Here is a tiny trained network, its code and every weight. The questions are about switching its units off for an input and a class, where a switched-off unit gives its printed mean instead of its output.

import numpy as np


def w(rows, s, z=0):
    codes = np.array(rows[::2]) - 128.0
    scale = np.full(codes.shape[1], s)
    scale[-1] = z or s
    return codes * scale


def norm(h):
    return h / np.sqrt((h * h).mean(-1, keepdims=True) + 1e-5)


def f(y):
    return np.maximum(y, 0)


def log_softmax(a):
    a = a - a.max(-1, keepdims=True)
    return a - np.log(np.exp(a).sum(-1, keepdims=True))


def net(x, mask):
    res = np.array(x, float).reshape(1, 6) / 4 @ E
    u = 0
    for l in range(2):
        y = f(norm(res) @ A[l][:, :-1].T + A[l][:, -1])
        res = res + np.where(mask[u : u + 11], y, B[l][:, -1]) @ B[l][:, :-1]
        u += 11
    return log_softmax(norm(res)[-1] @ U[:, :-1].T + U[:, -1])


A, B = {}, {}
E = w([
[18,150,106,150,167,122,135,83,170,80,89,114],'x0',
[110,132,145,142,145,107,131,177,66,92,122,95],'x1',
[158,66,42,152,77,78,134,123,113,145,161,99],'x2',
[131,100,78,90,70,92,19,100,104,36,90,88],'x3',
[182,115,181,176,100,215,40,121,212,121,158,2],'x4',
[133,112,208,119,70,138,207,122,108,139,58,124],'x5',
],0.0086)
A[0] = w([
[92,146,194,131,150,136,106,119,213,136,179,79,158],'L0N0',
[85,142,196,120,153,84,136,128,110,55,2,88,155],'L0N1',
[123,158,193,108,103,183,124,124,89,69,95,126,32],'L0N2',
[131,208,138,173,233,167,124,158,111,156,178,157,144],'L0N3',
[177,37,85,124,38,135,117,159,46,140,122,87,3],'L0N4',
[172,122,161,107,82,58,151,193,60,132,179,49,75],'L0N5',
[200,165,195,110,90,187,132,138,146,145,66,143,95],'L0N6',
[118,160,100,110,69,106,80,106,115,95,145,76,4],'L0N7',
[89,93,108,135,118,94,121,81,136,92,59,143,21],'L0N8',
[110,94,54,119,102,97,46,80,138,69,147,79,125],'L0N9',
[100,166,165,124,116,122,161,138,64,98,94,122,145],'L0N10',
],0.0092,0.0034)
B[0] = w([
[166,88,126,123,83,176,153,187,113,56,87,98,222],'L0N0',
[2,142,133,99,150,87,176,104,63,130,171,129,239],'L0N1',
[68,104,116,178,124,37,121,151,147,211,95,174,172],'L0N2',
[134,164,125,170,197,157,169,192,65,75,114,215,242],'L0N3',
[121,157,68,144,183,116,166,226,132,81,158,109,193],'L0N4',
[80,169,46,88,131,148,135,162,132,132,174,123,186],'L0N5',
[157,120,209,72,65,81,65,131,150,166,146,151,190],'L0N6',
[128,139,187,172,171,162,81,108,91,147,82,137,179],'L0N7',
[87,153,109,128,152,160,181,118,70,115,115,141,182],'L0N8',
[161,246,121,131,115,170,63,54,195,111,40,118,254],'L0N9',
[140,147,139,145,156,80,143,146,83,193,127,126,196],'L0N10',
],0.01,0.0084)
A[1] = w([
[177,125,141,170,200,164,146,153,151,152,244,48,60],'L1N0',
[137,44,124,114,76,111,129,149,153,141,123,71,6],'L1N1',
[220,140,15,147,139,86,185,65,127,172,137,218,101],'L1N2',
[45,150,126,80,132,103,162,208,130,106,70,179,118],'L1N3',
[108,63,243,161,31,137,141,82,169,147,162,2,172],'L1N4',
[227,138,138,93,100,148,120,214,114,159,179,69,123],'L1N5',
[140,92,19,168,148,144,115,122,177,157,164,146,190],'L1N6',
[195,98,109,130,127,143,26,88,174,106,47,81,41],'L1N7',
[137,184,80,140,155,82,78,104,127,88,89,78,174],'L1N8',
[87,70,248,109,127,146,166,120,54,135,184,179,70],'L1N9',
[206,121,173,176,145,188,92,144,178,126,88,115,98],'L1N10',
],0.0086,0.0022)
B[1] = w([
[87,160,74,99,166,142,94,82,116,135,31,89,155],'L1N0',
[85,140,103,75,92,94,163,74,173,144,162,98,136],'L1N1',
[55,50,126,42,75,2,99,175,140,178,162,142,187],'L1N2',
[181,73,77,131,130,137,131,166,182,151,203,103,244],'L1N3',
[143,45,103,27,87,99,120,95,184,168,131,117,156],'L1N4',
[119,84,43,140,88,176,169,32,150,96,212,84,178],'L1N5',
[89,179,197,122,103,128,106,203,74,166,87,188,161],'L1N6',
[181,125,208,150,112,150,172,141,142,234,151,172,190],'L1N7',
[198,136,84,133,57,215,89,146,124,114,147,18,211],'L1N8',
[189,143,160,194,82,87,47,141,104,178,105,150,200],'L1N9',
[170,143,159,173,148,186,125,96,163,76,187,169,184],'L1N10',
],0.0085,0.011)
U = w([
[124,116,138,156,237,194,197,176,125,18,91,141,55],'0',
[141,126,208,72,99,60,79,125,129,178,79,141,110],'1',
[148,89,124,145,183,111,135,96,112,91,138,113,3],'2',
[150,45,113,52,95,125,164,106,182,140,176,101,147],'3',
[235,154,164,174,107,229,104,155,159,100,147,127,189],'4',
[108,180,21,99,145,148,134,182,85,100,146,80,188],'5',
[97,102,138,129,182,50,196,212,50,167,175,213,179],'6',
[85,178,131,147,153,148,138,1,82,101,64,109,77],'7',
],0.015,0.0054)

Each question gives the input, the list of numbers given to net, and the class t.
The units are the neurons (one row each of A and B). Each row of codes is followed by its name. A weight is (code - 128) times the scale printed after its matrix; where a second scale follows, it is the last column's (A, B and U).
mask holds one flag per neuron, layer by layer. A switched-off neuron (its flag False) gives its mean, the last column of its row in B, instead of its output. The means were averaged over made-up inputs and are rounded, as every weight is.
A unit's drop is (log p(t) with every unit on - log p(t) with that unit switched off) / (log p(t) with every unit on - log p(t) with every unit switched off).
The circuit of an input: a set's keep is (log p(t) with only the set's units on - log p(t) with every unit switched off) / (log p(t) with every unit on - log p(t) with every unit switched off). Starting from the 12 units with the biggest drops (on a tie, the unit counted first), units are removed one at a time, each time the one whose removal leaves the highest keep (on an exact tie, the one counted first), for as long as the keep stays at least 0.8.
circuit, biggest first: the units of the circuit, biggest drop first
unit that matters most: the unit with the biggest drop
k most important neurons: the k neurons with the biggest drops, biggest first
k most important neurons of layer l: the k neurons of layer l with the biggest drops, biggest first
input [5,2,5,-5,4,-7], class 4: circuit, biggest first	L0N1
input [3,-2,-6,-3,8,4], class 3: circuit, biggest first	L1N4, L0N9, L0N6
input [-7,-4,-8,-3,7,7], class 3: 2 most important neurons of layer 1	L1N4, L1N5
input [6,0,2,1,6,4], class 3: 3 most important neurons	L1N4, L0N3, L0N1
input [-5,-6,-4,4,-4,-1], class 1: 2 most important neurons	L0N4, L0N0
input [7,-2,-8,5,3,-1], class 7: 2 most important neurons of layer 0	L0N1, L0N4
input [2,-3,8,-3,1,-8], class 4: circuit, biggest first	L0N9, L0N1
input [3,-7,0,4,-7,1], class 3: 3 most important neurons	L0N3, L1N2, L1N3
input [-1,3,0,-5,4,8], class 3: circuit, biggest first	L1N4, L0N3
input [4,-4,-5,2,8,7], class 3: 2 most important neurons	L1N4, L0N0
input [-1,-8,-5,2,-5,-7], class 6: 3 most important neurons	L1N2, L0N9, L0N3
input [-5,8,4,8,4,4], class 5: 2 most important neurons	L0N5, L0N4
input [-8,2,-8,1,0,2], class 6: 2 most important neurons	L0N9, L0N2
input [-8,-4,5,5,0,0], class 5: circuit, biggest first	L0N4
input [7,-3,-6,3,1,-6], class 4: circuit, biggest first	L0N9, L0N0
input [8,3,-4,7,8,1], class 7: 2 most important neurons of layer 1	L1N3, L1N9
input [-6,-2,7,1,7,3], class 5: 3 most important neurons	L0N4, L0N5, L1N0
input [6,-5,6,-1,0,1], class 7: 2 most important neurons	L0N8, L1N3
input [6,-1,-8,-7,7,-5], class 0: 2 most important neurons of layer 0	L0N3, L0N9
input [3,-6,-6,-7,3,-7], class 0: unit that matters most	L0N3
input [-8,-6,3,1,2,1], class 5: 2 most important neurons	L0N4, L0N5
